Here is a tiny trained network, its code and every weight. The questions are about switching its units off for an input and a target symbol, where a switched-off unit gives its printed mean instead of its output.

import numpy as np


def w(rows, s, z=0):
    codes = np.array(rows[::2]) - 128.0
    scale = np.full(codes.shape[1], s)
    scale[-1] = z or s
    return codes * scale


def f(y):
    return np.maximum(y, 0)


def softmax(a):
    e = np.exp(a - a.max(-1, keepdims=True))
    return e / e.sum(-1, keepdims=True)


def log_softmax(a):
    a = a - a.max(-1, keepdims=True)
    return a - np.log(np.exp(a).sum(-1, keepdims=True))


def net(x, mask):
    ids = ['δζηλμξπφ'.index(c) for c in x.split()]
    T = len(ids)
    res = E[ids] + P[:T]
    q, k, v = (res @ M[0].T for M in (Q, K, V))
    z = softmax(np.where(np.tri(T) > 0, q @ k.T / 4**0.5, -1e9)) @ v
    res = res + np.where(mask[0], z, O[0][:, -1]) @ O[0][:, :-1]
    y = f(res @ A[0][:, :-1].T + A[0][:, -1])
    res = res + np.where(mask[1:13], y, B[0][:, -1]) @ B[0][:, :-1]
    return log_softmax(res[-1] @ U[:, :-1].T + U[:, -1])


Q, K, V, O, A, B = {}, {}, {}, {}, {}, {}
E = w([
[127,144,197,137,223,204,170],'δ',
[147,184,114,90,171,83,2],'ζ',
[120,127,230,129,201,129,187],'η',
[85,189,103,183,88,44,119],'λ',
[162,133,174,89,69,134,215],'μ',
[137,88,144,146,83,94,27],'ξ',
[218,89,209,91,120,67,120],'π',
[212,100,112,123,148,134,148],'φ',
],0.0074)
P = w([
[86,175,137,3,185,135,68],'0',
[119,211,172,107,121,189,100],'1',
[140,194,163,118,122,160,115],'2',
[144,160,161,147,117,181,129],'3',
[155,127,155,158,117,152,145],'4',
[172,100,151,170,114,130,156],'5',
[175,68,148,179,117,126,165],'6',
[190,32,142,192,115,100,175],'7',
],0.0055)
Q[0] = w([
[180,163,239,100,134,122,162],'head 0',
[139,173,108,122,160,38,84],'head 0',
[4,127,82,128,184,105,114],'head 0',
[145,119,194,210,139,154,205],'head 0',
],0.024)
K[0] = w([
[224,57,58,102,80,99,135],'head 0',
[106,188,16,77,139,139,114],'head 0',
[7,178,183,43,94,87,186],'head 0',
[123,74,108,220,67,90,183],'head 0',
],0.018)
V[0] = w([
[137,163,84,120,144,136,213],'head 0',
[111,109,214,140,166,94,153],'head 0',
[209,82,148,68,106,141,114],'head 0',
[158,129,143,153,251,150,84],'head 0',
],0.02)
O[0] = w([
[69,67,87,58,55,131,181,94],'head 0',
[10,168,147,139,168,89,103,254],'head 0',
[165,215,229,77,59,129,116,246],'head 0',
[78,45,240,193,111,137,44,216],'head 0',
],0.011,0.0037)
A[0] = w([
[129,128,140,212,119,172,184,84],'neuron 0',
[141,125,70,23,235,127,40,202],'neuron 1',
[152,17,141,111,214,134,219,70],'neuron 2',
[132,78,70,186,144,163,200,147],'neuron 3',
[185,163,118,71,105,149,165,54],'neuron 4',
[217,91,181,85,138,169,191,84],'neuron 5',
[73,250,157,155,91,146,92,180],'neuron 6',
[96,93,76,159,57,93,40,252],'neuron 7',
[216,154,133,159,178,89,142,151],'neuron 8',
[126,241,120,165,80,106,117,157],'neuron 9',
[92,117,130,45,147,166,204,110],'neuron 10',
[61,212,128,194,72,136,85,146],'neuron 11',
],0.013,0.002)
B[0] = w([
[134,140,107,124,143,36,90,141],'neuron 0',
[164,179,149,167,19,87,152,141],'neuron 1',
[232,192,101,167,204,73,146,142],'neuron 2',
[60,50,183,109,144,184,97,148],'neuron 3',
[47,105,121,200,178,83,115,159],'neuron 4',
[240,34,127,85,109,130,140,171],'neuron 5',
[103,91,30,139,152,105,200,248],'neuron 6',
[162,174,59,136,127,231,143,160],'neuron 7',
[42,96,91,113,147,184,126,157],'neuron 8',
[182,174,142,153,102,201,61,189],'neuron 9',
[93,193,178,6,127,139,142,152],'neuron 10',
[140,142,208,114,54,92,91,206],'neuron 11',
],0.018,0.017)
U = w([
[180,80,136,107,106,120,149,139],'δ',
[88,120,253,119,127,218,40,206],'ζ',
[64,103,171,159,102,70,132,125],'η',
[90,74,38,149,198,152,145,74],'λ',
[113,172,138,59,128,139,154,131],'μ',
[158,167,143,176,191,77,118,181],'ξ',
[125,136,133,132,126,122,116,3],'π',
[168,218,56,163,72,136,141,192],'φ',
],0.0057,0.0034)

Each question gives the input, a string of symbols that net reads in full, and the target symbol t.
The units are the heads (4 rows each of Q, K, V and O) and the neurons (one row each of A and B). Each row of codes is followed by its name. A weight is (code - 128) times the scale printed after its matrix; where a second scale follows, it is the last column's (O, A, B and U).
mask holds one flag per unit, heads first, then neurons. A switched-off unit (its flag False) gives its mean, the last column of its rows in O or B, instead of its output. The means were averaged over made-up inputs and are rounded, as every weight is.
A unit's drop is (log p(t) with every unit on - log p(t) with that unit switched off) / (log p(t) with every unit on - log p(t) with every unit switched off).
The circuit of an input: a set's keep is (log p(t) with only the set's units on - log p(t) with every unit switched off) / (log p(t) with every unit on - log p(t) with every unit switched off). Starting from the 12 units with the biggest drops (on a tie, the unit counted first), units are removed one at a time, each time the one whose removal leaves the highest keep (on an exact tie, the one counted first), for as long as the keep stays at least 0.8.
circuit, biggest first: the units of the circuit, biggest drop first
unit that matters most: the unit with the biggest drop
k most important neurons: the k neurons with the biggest drops, biggest first
drop of u: that unit's drop, to one decimal
input η η η λ η π φ λ, target ζ: circuit, biggest first => (neuron 6; head 0)
input η η ξ λ δ, target λ: circuit, biggest first => (neuron 8; head 0)
input π λ δ η η, target η: 2 most important neurons => (neuron 11; neuron 9)
input φ π π, target δ: circuit, biggest first => (head 0; neuron 5; neuron 6)
input η π η η η π φ λ, target φ: unit that matters most => neuron 7
input μ λ ξ φ η δ ζ, target φ: 2 most important neurons => (neuron 1; neuron 3)
input η π λ μ η φ π, target δ: circuit, biggest first => (neuron 5; head 0)
input φ μ ξ η, target λ: circuit, biggest first => (neuron 8; head 0; neuron 6)
input φ δ η π φ λ δ, target δ: circuit, biggest first => (head 0; neuron 5)
input η μ φ η ξ, target φ: circuit, biggest first => (neuron 7; neuron 3)
input φ η λ μ λ λ, target λ: 4 most important neurons => (neuron 11; neuron 3; neuron 9; neuron 10)
input η π ζ η η, target η: circuit, biggest first => (neuron 6; neuron 11; head 0)
input λ δ η δ, target η: circuit, biggest first => (head 0; neuron 9)
input ζ ζ λ η λ η λ δ, target ξ: circuit, biggest first => (neuron 2; head 0)
input μ ξ π δ, target φ: 3 most important neurons => (neuron 6; neuron 9; neuron 11)
input ξ ξ η, target λ: unit that matters most => neuron 8
input ζ μ μ φ φ η δ ζ, target ζ: 2 most important neurons => (neuron 6; neuron 8)
input μ η ξ, target φ: 3 most important neurons => (neuron 6; neuron 9; neuron 3)
input π φ ζ η, target δ: 2 most important neurons => (neuron 5; neuron 4)
input η μ φ η μ, target δ: 2 most important neurons => (neuron 5; neuron 8)
input η ξ η φ π η δ, target φ: 3 most important neurons => (neuron 6; neuron 9; neuron 3)
input λ φ ξ η ζ, target φ: 3 most important neurons => (neuron 1; neuron 7; neuron 3)
input π φ φ η ζ φ η δ, target δ: 2 most important neurons => (neuron 5; neuron 4)
input μ λ φ η η ξ λ, target ζ: circuit, biggest first => (neuron 6; head 0; neuron 3)
input ξ ζ η η ζ, target ζ: most important neuron => (neuron 8)
input λ λ λ, target λ: 2 most important neurons => (neuron 11; neuron 3)
input φ π η η η λ π, target φ: drop of neuron 9 => 1.1
input λ λ μ η, target μ: drop of neuron 10 => 1.4
